Below is a small trained network, with its code and all its weights. Each question gives an input and a class and asks what happens when units are switched off, that is, made to give their printed mean instead of their output.

import numpy as np


def w(rows, s, z=0):
    codes = np.array(rows[::2]) - 128.0
    scale = np.full(codes.shape[1], s)
    scale[-1] = z or s
    return codes * scale


def f(y):
    return np.maximum(y, 0)


def log_softmax(a):
    a = a - a.max(-1, keepdims=True)
    return a - np.log(np.exp(a).sum(-1, keepdims=True))


def net(x, mask):
    res = np.array(x, float).reshape(1, 6) / 4 @ E
    y = f(res @ A[0][:, :-1].T + A[0][:, -1])
    res = res + np.where(mask, y, B[0][:, -1]) @ B[0][:, :-1]
    return log_softmax(res[-1] @ U[:, :-1].T + U[:, -1])


A, B = {}, {}
E = w([
[178,71,107,59,121,71,121,88,173,41,183,218],'x0',
[108,126,121,112,124,142,110,125,110,133,123,137],'x1',
[175,130,141,153,123,101,168,118,134,100,147,89],'x2',
[120,116,138,147,142,125,121,137,146,119,120,135],'x3',
[48,32,184,48,165,185,253,168,190,194,212,66],'x4',
[88,146,7,80,127,145,143,151,172,21,90,48],'x5',
],0.012)
A[0] = w([
[112,172,45,139,146,141,147,152,160,101,101,102,111],'N0',
[94,67,150,99,151,126,168,161,137,188,217,119,113],'N1',
[127,103,163,151,160,163,120,149,140,205,168,131,50],'N2',
[141,118,179,201,131,132,112,126,60,245,152,112,161],'N3',
[96,113,130,122,128,189,174,123,177,136,157,101,192],'N4',
[82,73,138,89,158,163,223,155,155,169,124,83,2],'N5',
[86,152,54,173,129,130,117,165,117,111,75,64,182],'N6',
[60,95,130,101,140,117,177,146,155,158,148,76,189],'N7',
[139,123,36,98,129,182,110,164,172,78,168,89,208],'N8',
[119,119,83,96,76,169,132,156,162,76,106,99,94],'N9',
[112,64,161,93,142,162,166,149,154,147,214,125,120],'N10',
],0.011,0.0087)
B[0] = w([
[94,151,187,126,182,184,117,84,82,120,183,137,207],'N0',
[204,142,148,133,74,213,102,199,198,164,197,93,241],'N1',
[165,168,101,125,114,176,114,103,146,129,182,112,185],'N2',
[115,113,80,125,141,49,184,142,90,72,90,239,248],'N3',
[115,104,89,90,93,82,122,129,151,92,162,139,233],'N4',
[177,130,36,167,191,115,145,166,156,20,2,205,243],'N5',
[182,122,177,39,126,197,163,188,173,160,156,69,240],'N6',
[88,66,95,133,184,52,87,71,131,116,156,143,252],'N7',
[138,186,91,171,176,90,211,206,104,139,98,175,247],'N8',
[69,130,144,102,128,46,175,118,158,126,100,151,200],'N9',
[108,117,167,120,72,207,104,140,183,152,153,111,239],'N10',
],0.0093,0.018)
U = w([
[154,146,92,196,151,119,138,151,85,95,9,170,253],'0',
[121,90,97,140,140,49,95,75,103,77,159,203,77],'1',
[105,161,164,143,92,244,135,157,126,212,203,31,155],'2',
],0.011,0.0026)

Each question gives the input, the list of numbers given to net, and the class t.
The units are the neurons (one row each of A and B). Each row of codes is followed by its name. A weight is (code - 128) times the scale printed after its matrix; where a second scale follows, it is the last column's (A, B and U).
mask holds one flag per neuron, in row order. A switched-off neuron (its flag False) gives its mean, the last column of its row in B, instead of its output. The means were averaged over made-up inputs and are rounded, as every weight is.
A unit's drop is (log p(t) with every unit on - log p(t) with that unit switched off) / (log p(t) with every unit on - log p(t) with every unit switched off).
The circuit of an input: a set's keep is (log p(t) with only the set's units on - log p(t) with every unit switched off) / (log p(t) with every unit on - log p(t) with every unit switched off). Starting from all 11 units, units are removed one at a time, each time the one whose removal leaves the highest keep (on an exact tie, the one counted first), for as long as the keep stays at least 0.8.
units of the circuit, in order: the units of the circuit, biggest drop first
k most important neurons: the k neurons with the biggest drops, biggest first
drop of u: that unit's drop, to one decimal
input [-1,4,7,0,-5,2], class 2: units of the circuit, in order -> N5, N3
input [3,5,2,5,7,-1], class 2: 3 most important neurons -> N1, N10, N3
input [4,5,6,5,-2,3], class 0: units of the circuit, in order -> N7
input [-3,-5,-7,1,6,-7], class 1: 2 most important neurons -> N3, N5
input [-6,8,-3,3,2,-8], class 1: units of the circuit, in order -> N3, N8
input [0,5,5,2,8,5], class 0: 3 most important neurons -> N5, N8, N1
input [3,-7,6,2,-1,4], class 0: 2 most important neurons -> N7, N8
input [-2,1,2,0,6,-1], class 1: 2 most important neurons -> N5, N7
input [4,-4,7,6,-2,1], class 0: 2 most important neurons -> N7, N4
input [-6,-4,-4,-7,4,-4], class 1: 3 most important neurons -> N3, N7, N8
input [-6,-6,1,-8,3,-7], class 1: 2 most important neurons -> N3, N8
input [8,1,-8,-2,-4,5], class 0: 2 most important neurons -> N8, N7
input [-8,0,3,4,7,-4], class 1: 4 most important neurons -> N7, N4, N3, N8
input [-8,2,4,8,8,-5], class 1: units of the circuit, in order -> N7
input [2,-3,2,-2,3,-2], class 2: 3 most important neurons -> N1, N3, N10
input [5,-1,7,-6,-6,4], class 0: 3 most important neurons -> N7, N8, N4
input [-5,6,-1,-3,3,-3], class 1: drop of N3 -> 0.4
input [2,-7,-7,-5,4,-5], class 2: drop of N1 -> 1.8
input [5,-6,3,8,7,-2], class 2: drop of N1 -> 1.9
input [-4,5,8,-7,4,-8], class 1: units of the circuit, in order -> N3
